Each row was made from one small tree. The marks that hang from a mark follow it in brackets, in the order of their numbers. Every link used is in the known rows. Write each row's tree.
Each row is shifted at random along 5 fixed directions that mean nothing.
Known rows
z157{z325 z702{z554{z132}} z884{z149}}: [ 22.3 -21.4  -0.9 -18.6  17.5  13.9  -2.8 -36.0  10.4 -35.4  -3.9  13.5
 -14.7 -15.5 -10.2 -28.4   4.8   4.3 -10.6  -0.5  12.2 -11.1  -9.8  36.3
   2.6  -9.7  30.2 -24.4 -22.3  22.0 -15.7  -6.1  28.0  18.6 -11.8  -1.3
 -14.2  11.5  -4.7   3.5  13.8]
z325{z702{z554{z132{z884{z149 z157} z973{z859}}}}}: [-22.7   4.1  16.4  -4.7  -5.7 -28.2 -11.3 -43.0  -5.0  -8.4 -57.0  -7.0
   8.3  37.0   2.8   0.8  -0.7  18.5  -3.8   4.9 -12.5  16.8 -22.9  18.2
   4.0 -10.3 -54.9  12.2 -13.9 -22.1  -2.1  36.0  -6.2  22.4 -17.9  25.5
   9.8 -12.2 -26.7 -20.6  31.8]
z702{z325 z554{z973}}: [-19.1 -12.4  -5.2  16.5  -9.0  -5.8  -7.0 -20.2 -10.6  15.6  -1.8   4.8
   8.2  11.6  20.8  17.4   3.2 -11.3  -2.8  -6.4 -16.7  -6.2   1.5 -28.8
  -5.7  -0.1  11.7  33.9 -15.6 -34.4   6.3  21.3   2.2  20.4  11.5  -2.2
  20.4 -12.0  37.7  -3.4   4.4]
z859{z554{z973{z149{z884} z702{z325} z933{z132}}}}: [  0.7  33.9  12.6   8.8  -1.8   3.6  -5.0  10.5 -16.1  31.8   0.7   0.5
  20.5   5.6   6.4  22.1   9.4   1.1  10.8  12.1 -11.2   8.6  23.6 -17.3
  -4.7  -9.2 -40.3   4.0   0.6 -16.7  17.8   7.1 -11.1   1.1   7.2   2.7
  16.1 -14.4 -16.7  -0.1 -19.5]
z325{z702{z554{z132} z884{z157{z149}}}}: [ -1.2 -18.1  -3.6 -14.5 -10.3 -12.1 -19.3  -0.8  17.5   7.5  -2.7   5.6
 -14.1 -17.5  -4.4   3.8 -14.6  -3.7   0.6 -12.8  17.8 -12.2  -4.7  10.6
   2.5  -3.2   6.6 -22.7  14.9  27.0 -23.0 -29.4 -17.9  -2.1   6.4  14.6
  -1.6   6.2   2.3  15.9 -12.8]
z884{z157{z702{z325}}}: [ -7.0 -11.1 -13.9  -5.1  -1.0 -10.0  -1.0 -13.2  18.5 -32.1  -5.2   9.6
   0.2 -10.1 -14.0 -13.1   7.1   2.6   5.5 -12.1  22.2 -18.9 -19.3   3.7
  -9.5  12.1  54.9  10.9 -13.6   8.0  -9.2  -8.2  -6.3  -2.5 -47.1 -24.4
 -14.4  14.3  14.9 -16.9  35.2]
z132{z554 z884{z149}}: [  0.4  -7.1 -11.8   1.5   6.6   3.4  -1.9  20.3  13.5 -21.3   5.8  -6.2
   4.7   4.8  -6.1 -21.0  19.9 -15.0  -8.9 -11.7  -5.5   9.1  -5.1 -10.3
   0.8  18.6  22.3   1.8  -2.5  -7.8  -9.4  -8.4   1.9 -10.8 -15.8 -15.9
  -0.2  16.5  16.7 -19.5  12.1]
z933{z132{z973} z149}: [ -7.7 -27.3  10.9  21.7  20.7  27.3  14.3 -13.6 -23.5  13.9  12.7   3.3
  -8.8  -0.3  35.3  20.4 -21.0 -17.1 -17.2  10.2 -37.2 -27.1  17.8 -11.1
  -3.3 -10.6  31.7  10.2   1.1 -15.4  19.6  24.4  25.6  15.4  49.0 -10.7
  12.2 -13.4   0.0   3.6  -7.7]
z325{z702{z884{z149 z554}}}: [-12.7 -15.7  -5.1  -1.8   2.6  -8.5 -12.8  -6.5 -11.0 -14.0  -2.5  -1.0
 -38.1 -17.5  -0.8  -2.5 -36.3  12.4   5.8   0.7   3.9  -0.8  -5.5 -13.0
  -3.1 -13.3   7.2  -4.2  -2.8  15.9  -5.5  11.9  -0.4 -18.4  -6.0 -11.3
 -25.0  33.5  -5.1   8.2  16.3]
z149{z884{z157{z325}}}: [ -0.8 -20.1   5.3   6.8  -5.9  19.9  -7.2  13.8   4.2   2.4  36.8  13.2
 -10.2 -36.5  10.3  20.0 -15.7 -14.5  10.0 -13.7  -7.4 -20.6  27.7 -17.2
  -8.6  -3.1  67.7   0.2   7.0  -6.6   4.1 -21.5  10.9 -16.8  15.2 -36.7
 -12.8  23.5  29.2  13.6  -6.9]
z933{z132{z554 z973{z702}} z149{z884{z157{z325}}}}: [  8.2  -7.7  26.2   0.2  27.7  16.2  21.6 -35.3 -43.3 -17.5   1.6  -6.5
 -24.5  -4.0   1.2  -6.6 -31.9  21.0 -10.9  31.2  -1.6 -21.8  -4.5  36.5
   1.1 -31.5  -3.5  -5.6  -7.4  16.2  27.7  29.1  40.8   4.2   9.9   4.5
 -26.7  11.7 -59.4  12.9  10.8]
z554{z132 z973{z325 z702{z884} z933}}: [ -8.4  -6.9 -11.5   8.2  -0.7  18.5  24.1 -15.7 -10.2  -3.6 -12.9  11.4
   3.5  10.5   8.1  -6.5  17.8   5.7 -13.1  22.1 -20.9 -15.2  -8.9  20.2
   2.9  -4.5  23.7  16.7 -17.5  -7.8   6.5  28.3  15.7  27.7   9.5  -6.4
   6.4 -25.6  35.9  -6.0  16.8]
z933{z132{z554 z702} z149}: [ -3.7 -11.6  -2.3  17.1  19.8  10.5  19.1  -6.3 -14.3   7.9  -3.1  -0.7
  19.8  28.7  22.2  -1.2  21.8 -25.0 -27.2   2.6 -28.9 -10.0   6.1 -14.9
  -5.2   9.9   9.0  27.9  -8.0 -15.4   6.5  15.0 -11.5  24.0   5.7  -3.4
  27.4 -13.9   5.8 -32.0  -1.7]
z859{z554{z132{z973{z149{z884{z157 z702}} z933}}}}: [ 10.7  -0.4  -2.1  -0.4 -23.8  12.3 -10.7  20.5  20.0  22.8   1.1   1.3
  44.0  22.9  12.1  19.4  36.7 -17.1 -12.2  -9.9 -35.3  -4.5  32.6 -11.3
   0.4  -2.4 -31.9  -3.2  10.6  -5.5   6.8 -13.2 -14.0  17.8  19.4   1.2
  27.0 -24.3  -6.3  -9.7 -22.6]
z157{z702{z325 z554{z132}} z884{z149}}: [  2.2  -1.5   6.3 -18.8  17.9 -12.6  -8.0 -43.8  -3.4 -33.2 -19.2   6.1
 -24.4 -10.8 -18.2 -22.3 -17.8  24.5   8.3   6.0  29.3   2.5 -29.0  27.0
   1.7 -14.5   5.4 -15.3 -24.9  16.4  -6.8   9.6  21.8   2.3 -26.3  10.1
 -23.9  14.3 -25.5   8.5  27.6]
z149{z884{z157{z702} z554}}: [ -1.4 -11.4   1.7  -9.7  -2.0   0.2 -18.1 -24.9  11.0 -33.8 -11.4   7.6
 -11.8 -10.2  -2.2  -5.0   1.4  -1.2   1.5  -6.4  12.9 -28.5   2.6   6.1
  -3.4  -7.1  28.8  -7.0  -8.8   4.1  -4.6  -4.1   1.7   2.3 -29.5 -34.1
 -17.6  20.9   1.7  -9.7  19.0]
z702{z884{z149 z554{z132 z973}}}: [ -7.0 -30.9  -8.0   2.8  -7.5  20.9  17.4   4.4 -13.6 -17.3  15.3  -0.9
 -26.5 -13.1   3.8 -10.6 -11.1   8.0   0.0   8.6 -17.5  -4.4 -12.1 -10.7
  -5.3  -5.9  28.0 -10.4  -8.8  -4.9   2.7  10.3  23.1  12.5  15.8 -25.7
 -14.5   9.6   5.0   8.8  11.7]
z933{z132{z702{z325 z554{z973}} z884{z149 z157}}}: [ 15.6 -10.5 -31.3   1.6 -22.3  10.3  35.2  50.2  13.2 -17.9  37.8 -16.6
   0.4 -12.6 -35.2 -45.0  36.3 -10.2 -12.5  -7.9  25.1   5.2 -12.2   0.0
  -7.3  28.4  36.4  -3.2   3.7  23.7 -21.8 -43.1 -11.3  10.1 -21.1 -19.4
  -7.1  22.3 -12.5  -6.1   6.4]
z859{z554{z973{z702{z884{z157}} z933{z149}}}}: [  0.9  26.7 -17.3  -6.6 -26.8 -16.8 -11.0  27.7  39.3 -12.6 -21.5  -1.3
  38.4   8.1 -25.4  -7.1  52.8  -4.8   9.5 -16.8  24.7 -10.5 -16.7  -6.3
 -10.4  27.0 -13.6 -19.8   7.5  21.3 -20.5 -37.1 -51.2  -2.0 -60.3 -24.5
  12.5   0.7  -2.1 -38.5  10.5]
z132{z554 z702{z884{z149 z157{z325}}} z973}: [  3.3 -15.5   1.5  -1.2 -11.7  -2.0   4.6   0.1  -1.6  -0.6  10.6 -10.2
  32.3  18.0  -2.3  -6.5   2.7   4.2  -6.8  -4.2 -10.9  16.3   3.2  -1.8
  -2.9  -3.0 -24.6   1.1  -5.9   2.8   9.8   8.8   6.7   0.7   1.2   4.3
   1.3  14.0 -18.1  -7.4  14.6]
z884{z149 z157 z554 z702}: [ 13.6 -27.0 -26.8  -9.9 -14.3   4.7  -5.6  21.4  32.0 -39.2  12.0  -0.9
 -23.6 -21.8 -18.4 -23.4  10.2  -2.1 -10.0 -20.0  11.8 -12.1  -5.7  -8.4
  -8.9   9.8  34.8 -28.9   8.7  38.0 -25.2 -34.9 -11.8  -8.5 -28.7 -35.2
 -25.1  22.6  -3.6  -7.9   5.5]
z325{z702{z554{z973{z149}} z884}}: [ -7.5   0.8  -4.8 -10.7   0.0 -31.3 -19.1 -17.5   2.0 -15.6 -25.6  -3.5
 -44.1  -2.0 -15.3  -8.6 -20.0  11.7  10.2  -4.0  30.3 -11.0 -27.3  13.2
   9.9  -3.7 -10.6  -8.0  -0.8  17.6 -21.0   3.2   2.8  -8.6 -16.1   8.3
 -15.5  10.6   4.1  15.6  17.2]
z884{z157{z325{z702{z554}}}}: [-14.6 -30.3 -11.0  14.0  -7.3   7.9   9.3   5.8 -15.3  10.9  29.3   8.3
   2.2 -20.1  13.1  15.8 -13.6 -11.0  -7.3  -7.5  -7.6 -18.5  10.3 -16.7
 -16.9  -4.0  51.6  25.0   0.4   0.3   6.8  -1.0 -16.7  -1.2   1.2 -18.9
  -5.3  30.2  32.3  -3.3   6.3]
z132{z554{z973{z859}} z884{z157{z149}}}: [  6.6  -7.2  15.4  -9.9  -2.4   7.9 -20.1   1.8  20.8   0.7  -5.9  -3.8
  32.0   2.6   6.7   9.1   8.6  -7.9  -0.2  -7.9 -10.5  10.2   8.4  10.5
   7.3   4.6 -24.2 -18.1  13.8 -15.4  -7.5 -12.9  12.1   1.7  15.1   5.8
  10.9  -6.4  -5.6   2.3 -10.8]
z702{z554{z132{z973}} z884{z157{z149 z325}}}: [ -1.9 -26.8  22.2 -11.6  13.9   5.0   7.5 -35.7 -24.2 -14.4  12.1   0.2
 -17.8 -27.5  -6.0   0.0 -54.0  29.0   6.9  18.3  20.9 -18.0 -19.1  35.9
   2.8 -30.6  10.5 -33.3  -2.7  15.7  18.3  15.6  46.6  -7.8  21.1  13.6
 -35.4  19.0 -29.7  36.5  16.3]
z702{z325 z554{z132{z884} z973{z149}}}: [-17.3   2.6   7.8   6.9  -3.9  -4.2   5.7   1.0 -12.1  17.0   4.4  -3.4
   5.0   6.8   5.5   8.3   0.7   1.6   5.5   5.7  -8.8  16.2  -7.5 -10.5
   2.2   1.1  -7.8  14.6  -8.3 -28.6   6.6  12.0   5.2   8.0  17.4  17.3
  12.6 -10.6  16.0   4.9  -1.5]
z132{z702{z325 z554 z884}}: [ -2.9  -3.2 -12.8   0.6  -1.8 -13.3 -10.7   5.5  -3.1  17.1  27.4  -3.1
 -11.2 -20.9  -6.8  -1.2 -27.4  -5.8   5.0  -8.1  34.8  -3.9   5.7 -10.3
   5.9  -0.4  19.1   3.9   8.7  13.4  -6.5 -16.5   1.9 -20.8  18.0  12.3
 -12.7  24.2  21.7  33.1 -13.4]
z554{z132{z884} z973{z325 z859 z933}}: [-19.3  25.2  24.6  10.4  -4.0   6.6   0.0  18.7  -6.8  35.4   0.0   7.3
  25.4   0.1  21.0  38.0  -6.8   2.2  31.4   5.1 -28.0  32.6  11.7 -25.9
  -2.2   0.9 -20.8   6.0   8.4 -51.6  19.5  12.7  -6.1 -13.5  22.8   3.2
  17.5 -18.6  13.3   0.0 -17.6]
z149{z884{z157 z554{z132 z973} z702{z325}}}: [ 16.5  -5.8  -6.7 -24.4 -23.4 -10.5 -20.2 -13.9  22.7 -27.0 -17.9   1.8
 -43.5  -1.9 -17.3 -18.2   2.0  17.7  15.6 -11.9  13.0  -0.1 -19.9   0.6
   8.3  -9.5  -9.8 -10.8  -6.2  16.2 -21.1 -20.7   8.6  11.6 -17.8   5.8
 -18.1  -8.4 -34.9  20.5  -8.0]
z132{z554{z973{z325 z859 z933{z149}}}}: [  6.6  13.4  21.3  -3.2  31.6  -2.2   1.8 -34.5 -23.5 -12.7 -25.0  -1.5
  -5.3  -2.6  -0.3   5.8 -32.6  28.8   7.0  23.9   9.4   2.0 -22.1  22.5
   8.7 -15.9 -35.5 -15.9   3.6  -4.5  15.7  34.6  42.7 -16.7   1.6  18.4
 -21.4 -13.6 -25.7  14.8  11.6]
z149{z884{z554{z973{z702}}}}: [  7.2  -5.3 -16.2  -0.2 -13.0  15.1   7.8  28.2   3.2 -24.1  20.5  -0.9
 -42.0 -15.9  -5.2 -14.0  10.1 -11.2   4.0  -5.4   3.4 -22.4   2.8  -6.6
  -4.6  10.1  51.4   3.7   1.9  10.5  -5.7 -19.3  -3.8  -1.8 -15.9 -50.0
 -13.8  20.2  24.3  -0.6  -0.7]
z149{z884{z157{z325} z702{z554{z132}}}}: [-11.6   3.6  20.7  -4.6 -14.6 -20.8 -34.4 -30.4   7.9  15.3 -22.7  13.8
  -2.6  10.6  13.8  28.0   1.2  -1.6  14.6 -16.6 -14.7   2.2  12.8 -22.6
  -3.9 -16.0 -23.1   5.5 -10.5 -19.1  -3.6  -2.4 -21.1  12.0  -4.4  10.5
  14.4 -10.7  -6.4  -4.8 -16.1]
z132{z702{z325 z554}}: [-16.2  15.8  -1.4   3.6  -1.9 -35.3 -19.5 -16.4   2.2  11.9 -13.5   1.5
   6.9  15.7   2.6   9.4  -6.0  -3.0  13.0 -15.3  19.0   8.2  -8.7 -26.9
  -3.0   6.9  -7.6  25.3  -8.2 -16.2  -1.0   6.2 -24.9 -10.0 -23.4   8.5
  10.2   0.5  21.0  -9.6   5.1]
z884{z149 z157{z325 z702} z554{z132}}: [  1.7 -33.7  -2.7   1.1  -9.6  26.6  17.7   0.2   2.5 -11.5  20.7  11.6
  22.7 -10.8   9.2  -1.4  15.3  -1.7 -10.7  -1.9 -27.2  -1.0   9.4 -10.8
 -21.8  -1.0  33.1  -6.2 -13.5  -0.7   6.0  -2.3 -10.1  21.0 -12.1 -28.4
   1.2  10.1   3.9 -27.0  10.0]
z973{z325 z554 z859 z933{z132 z149{z884{z702}}}}: [ -9.4  17.4  21.5  21.5  29.3   7.2   4.2 -34.4 -30.8   9.8 -35.2  11.6
   0.8  11.3  19.8  24.2  17.3  -6.3 -27.8  23.2 -40.7 -13.2  31.1   3.8
  -1.0 -15.4 -30.6  19.4 -16.6 -16.3   9.8  36.5  -4.8  25.4  12.7  14.0
  20.0 -30.0  -6.6 -24.8  -1.6]
z973{z702{z325} z933{z149{z884}}}: [ 18.8   4.6 -19.9   4.5   0.3  11.3   3.5  18.6  20.9  -5.7   9.0   5.1
 -15.1 -12.7 -10.8 -12.4  30.1 -22.6 -21.7  -5.2   8.0 -30.1  20.6   8.1
   3.5  18.4  48.0  10.3   4.3  35.3 -20.8 -27.8  -1.4   1.6  -4.6 -11.3
   7.6  -9.1  26.4  -6.6  -5.7]
z554{z132{z702{z325 z884}} z973{z149 z933}}: [-13.0   6.4   5.0   2.0  -4.2  -5.4  14.5  -3.2 -11.4  15.7  -3.8  -0.8
   8.6  14.7  -0.9   7.2  -8.4  17.3  12.9  14.4  -3.7   9.8 -10.0  -3.0
   4.3  -4.2 -15.9  14.6  -8.3  -6.7  10.1  23.2  15.3   2.6  14.9  14.7
   4.1 -18.0  -2.1   9.7  13.3]
z933{z132{z702{z554} z973{z325 z859}} z149}: [ 11.8   2.1  -1.9  15.4  18.2   9.6  38.2  15.2 -23.9   5.5  22.2  -8.6
  -7.3 -10.7  -1.4  -8.4  -2.3 -12.4 -20.5  10.7   7.3  -6.6   4.6  12.3
  -3.3  12.0  13.3  -1.7  10.7   4.9   8.3  -2.9  -4.6   2.4  10.4   2.5
   0.6  -0.4   1.6  -2.1  -8.7]

Which tree is each row?
[  2.7  23.1  -2.9 -14.4   4.6 -25.8 -22.8 -13.0  13.6 -10.3 -31.6  -7.9
  -3.4  23.4 -12.5 -12.3  -0.4   6.9   7.3  -3.4  30.3  -1.5 -18.9  17.9
  15.4  -2.6 -44.2 -17.6   6.1  12.5  -2.7   6.9   3.0 -19.0 -16.7  19.6
  -4.0  -3.3 -15.8   2.3   2.0]
z132{z554 z973{z702{z884} z933}}
[ 26.0   0.6 -12.0  -5.6  20.1   7.6  10.1  -2.3  -6.8  -4.0   7.4  -8.5
 -24.2  -5.1  -7.0 -25.8  -8.5  -3.1 -17.2   5.5  19.5  -0.1  -5.2  32.1
  14.1   0.0  -5.1 -10.7  12.2  10.3  -2.7  -6.1  23.1   1.1  18.4  29.9
 -10.0  -8.7 -14.8  26.3 -23.7]
z933{z132{z554 z973{z702{z325} z859}}}
[ -1.2   1.5  27.5  -2.8   7.7  17.7   7.6 -10.1 -23.8   0.7   6.5   2.0
  -6.2 -11.1  13.4  13.7 -26.0  19.7  10.0  14.6 -21.4  26.3   9.9  10.1
  -7.8 -22.7 -25.5 -18.2  -7.6  -9.4  24.3  22.7   8.5  -2.6  15.9  -0.3
  -9.1  12.0 -24.1   3.7  -3.1]
z157{z325 z884{z149 z554{z132{z973{z702 z859}}}}}
[ 16.4 -22.4 -26.2  -5.0 -29.0  23.3  23.3  56.0  24.8  -8.0  28.9   0.5
  -8.8 -16.4 -13.1 -22.7  22.4  -5.3  -2.4 -10.3 -18.2  15.0  -6.2   0.7
  -4.2  20.7  46.5   0.2  10.7  19.7 -21.9 -38.9 -11.1   4.6  -3.4 -19.3
  -2.9   5.1  12.8  -0.2  -3.1]
z554{z132{z884{z149 z157}} z973{z325{z702}}}
[ 25.3  27.6  -5.5 -14.7  -2.2 -13.8 -30.2 -13.7  24.1  14.2 -25.1   2.4
  26.4  22.8  -4.0  -5.5  10.6   4.4  18.6 -11.4  20.5  14.0  -9.3 -13.0
  10.9  -1.8 -53.2  -9.6   4.1  -6.3  -9.2 -10.8  -1.5   3.0 -10.4  26.2
  13.4 -27.7 -33.7  10.9 -25.7]
z859{z554{z973{z933{z132{z702{z325}}}}}}
[-17.0  -2.9  13.5  11.0  27.5  -1.0  -5.6 -73.7 -28.8  10.6 -59.7  18.3
  40.0  36.9  37.2  20.6   4.3  11.8 -28.2  25.0 -53.6   6.9  -0.8  20.7
   4.6 -22.1 -37.5  40.0 -31.4 -51.6  17.9  70.8   5.1  42.1   6.3  33.5
  23.9 -42.9  37.6 -24.8  25.3]
z973{z149 z325{z702} z859{z554{z132}}}
[  5.0  38.5  12.1 -11.3  16.6 -25.3 -12.1 -22.7   7.3 -10.6 -49.7  -8.9
  -1.4  27.7 -16.3 -20.8  24.5  10.9  -0.1   6.9  16.4  30.8 -22.3  29.0
  16.5   7.2 -68.7  -6.8  -8.9 -17.0 -16.2   9.5  -3.0   9.2 -24.4  42.7
  11.9 -27.7 -24.5 -11.5  -0.8]
z933{z132{z554{z973{z149 z702{z325} z859}} z884}}
[  2.4  17.0   0.9   7.6  19.8  12.4  16.2  29.4 -15.1  22.5  28.9  -6.0
  12.1 -11.1  -6.6   0.3  -6.8  -2.5  -6.7  14.9  13.1   8.3  16.8   2.5
   5.8  -1.3  -6.1  -1.9  13.7  11.0   9.3  -5.6   2.6 -22.9  26.4  18.8
  -4.8   8.5  -9.0  13.9 -18.7]
z973{z149 z554 z933{z132{z702{z325} z884}}}
[ 23.3 -19.1 -15.9 -15.6 -10.3  -2.1 -22.1 -37.7  39.0 -34.7 -41.4   7.3
   0.8  15.8  -5.1 -20.6  36.6   5.0 -29.6  -7.4  -5.1  -8.7  -9.9  27.2
  12.0  -3.7 -25.6 -21.3 -10.5  15.6 -29.3  -1.4   7.3  32.3 -15.2   8.8
   2.6 -35.3  13.0 -10.2   5.0]
z884{z157 z554{z973{z149 z325}} z702}
[  4.7  12.1  -5.7  17.1  -5.3   4.5  16.6  11.6  11.9  22.2 -13.0   2.0
  30.6  25.4   9.3   6.5  48.9 -25.0 -14.0  -6.4 -22.8   3.3  15.3 -20.5
  -5.4  26.8 -12.1  25.9  -3.1 -16.6 -11.7  -3.7 -23.8  33.0   0.5   5.4
  47.0 -42.4   3.8 -33.4  -9.2]
z554{z973{z859 z933{z132{z702{z325}} z149}}}
[-27.2 -26.8  -8.0  29.9   6.1  22.4   5.9 -23.1 -27.1  29.3  11.0   7.7
  22.5  -3.6  37.0  24.1   6.0 -30.7 -44.1  13.6 -32.3 -31.8  42.2   5.4
  -2.0  -7.6  32.7  31.0  -5.7 -25.4   8.0  27.2   3.2  34.8  54.1  -6.8
  22.5  -1.2  76.5  -1.7  -4.2]
z973{z702{z554 z884} z859}
[ -5.3  10.7   3.8   2.8   2.2  -1.6  -3.3  -1.4  -5.8   2.2  -3.0 -12.1
   8.4  11.4  -1.4  -1.5  -7.1   4.7  -7.7  11.6   5.5  -1.5   5.9  10.1
   4.2  -8.5 -23.4  -7.4   5.5  11.0  10.3  18.2  11.9 -10.4   7.6   0.3
  -2.5   8.2 -12.7  -0.5   7.2]
z132{z884{z149} z973{z702{z554} z933}}
[-28.4  13.5  10.0   4.8  -9.0 -19.4 -15.3  -7.5 -12.0  16.9  -3.9   3.3
 -14.8  -3.4   7.1  23.7 -30.1  14.4  32.8   1.6   1.1   9.0  -4.8 -23.4
  -4.5  -8.3  -2.4  18.4  -7.5 -13.0   9.0  16.4  -5.7 -14.8   1.1  -3.7
  -2.7   6.7   7.9  13.0   5.2]
z554{z973{z702{z325 z884}}}
[-18.3  10.2  16.1   7.4  -3.0 -13.2 -24.5  -7.9   3.2  28.4  -5.6   0.1
  29.4  19.7  18.5  23.0 -12.4   0.1  12.4  -5.6 -24.8  33.2  20.6 -35.7
  -0.2  -3.0 -23.4  29.6  -8.9 -24.4   5.8  18.5  -5.4  -9.5  12.9  10.2
  19.5  -2.5   2.7  -6.5   1.0]
z132{z702{z325} z884{z149}}
[-10.6  10.3  24.5 -15.6  27.4 -17.4 -17.2 -32.3 -20.0   2.8 -13.9   2.3
 -30.1  -7.5  -0.8  11.5 -64.7  33.4  21.3  18.0  24.7  -0.3 -19.6  22.9
  16.0 -29.0 -24.3 -25.5   8.0  12.6   8.6  18.3  28.3 -30.6  23.0  24.9
 -32.4   4.2 -15.1  42.2  -2.4]
z973{z149 z554{z132{z702{z884}}}}
[  7.0  -6.5 -23.9   0.7  -9.3  14.2  33.7  39.1 -11.6  -2.2  40.6  -2.2
   6.6  -4.9  -7.6 -16.2  -0.8   4.9  19.0  -1.2   0.8   6.3 -23.1 -21.8
 -10.6  15.4  49.4  27.5  -3.1  -5.7  14.5 -12.6  -1.8  -2.7 -16.2 -23.4
 -12.7  16.4   9.1   6.9   5.6]
z859{z554{z132{z702{z325}} z973}}
[  1.2  19.1  12.5 -13.2   1.4 -10.6   2.3   9.3   2.4 -10.8  -7.4 -10.4
   3.9   2.7 -20.8 -14.8   4.3  16.7  16.9   5.4  19.8  22.1 -23.8  11.7
  -2.1   3.1 -29.9 -13.6  -0.2   7.6  -0.6 -11.0 -12.0  -9.5 -30.5  11.4
  -5.8   6.4 -51.2  -6.6   2.2]
z933{z132{z554{z973{z702{z325}}} z884{z157{z149}}}}
[ -0.5  11.9  -1.3   5.3 -15.3  -0.6  -3.4  55.9  14.0  33.6  36.8  -4.1
  12.8   0.0  11.0  27.5 -16.8 -17.6  29.1 -21.4   1.2   6.4  20.8 -42.7
  -6.2  14.1   9.5   0.8  31.8  -0.5  14.4 -22.0 -20.0 -40.7  14.8 -22.3
   8.7   9.6   5.9   6.8 -26.2]
z132{z702 z973{z933}}
[-11.8  14.9  23.1   3.2  11.9 -17.1 -21.1 -31.2 -22.0  36.3 -16.7  -8.3
  18.6  16.9  17.5  26.7 -27.2   9.2  -7.9  14.8  -9.7  23.4  19.8  15.5
  14.7 -20.9 -77.9   2.6   3.6 -18.1  17.4  36.4  15.3  -4.5  45.3  54.8
  12.9 -17.9  -1.2  21.8 -15.0]
z132{z554 z973{z149 z702{z325 z884} z859}}
[-13.2   2.2  16.0  -8.9  -4.6 -14.0 -23.0 -34.6   4.7 -10.3 -28.5  -8.3
  23.1  30.1   9.6   3.8 -14.6  14.7   7.9   1.2   3.7   6.9  -9.8   2.8
   8.6 -17.1 -40.7   3.9  -5.3 -16.0  13.5  27.3   6.4  -3.5  -6.8   3.9
  -4.8   7.0 -24.7  -5.3  16.2]
z132{z702 z884{z157 z554} z973}
[ 29.2   4.3 -19.1  -8.0  -9.8   6.8   4.0  22.0  35.0   9.2   2.5   5.1
  13.6  18.3   0.8 -12.4  25.2 -15.8  -4.6 -15.3  -1.0   4.6   1.1   5.1
  12.0  17.8   5.1  -5.1  14.0   6.5  -8.8 -21.6  -2.7   1.2   8.2  10.5
  19.0 -35.6  22.2   0.6 -23.7]
z554{z132{z702 z973{z325 z933}}}
[ 18.1   6.8  12.8 -15.8  18.0  -6.0 -20.5 -39.3  10.2 -36.7 -42.2   2.4
 -52.3  -2.0 -11.7  -6.9 -16.4  17.7   6.3   7.4  10.9 -30.4  -8.9  28.1
  18.0 -12.8  -7.2 -13.0  -0.9  27.4 -19.6   8.2  48.2   1.5  -6.4  -1.2
 -23.6 -15.2 -39.7  20.7  13.5]
z554{z973{z859 z933{z149{z884{z702}}}}}
[  9.6  35.7   0.8  -5.7   9.1 -16.0  -3.7  18.9   5.0   6.4  -2.5  -6.4
  -7.1  -8.6 -19.1   4.5  -8.2  10.4   3.5   2.6  32.2   7.2   0.0  23.7
   6.9   6.3 -34.2 -23.5  22.8  24.0   0.2  -9.6  -6.8 -33.3  -4.7  23.1
  -8.7  -8.8  -0.6  11.4 -11.8]
z132{z973{z149 z554 z702{z325} z859 z933}}
[ 20.5  24.7   2.2   1.0  12.6  -4.6  14.3  26.0   4.2   4.7   9.3 -13.5
  -3.2  -6.6 -15.9 -18.3  11.1 -14.6  -8.3  -1.4  25.8  13.1   2.8  16.4
   9.0  20.3 -16.1 -17.8  18.1   9.1 -10.4 -27.3 -15.8 -10.4  -0.6  20.9
   5.3   0.8 -13.8  -0.6 -23.1]
z933{z132{z702{z554} z884 z973{z325 z859}} z149}
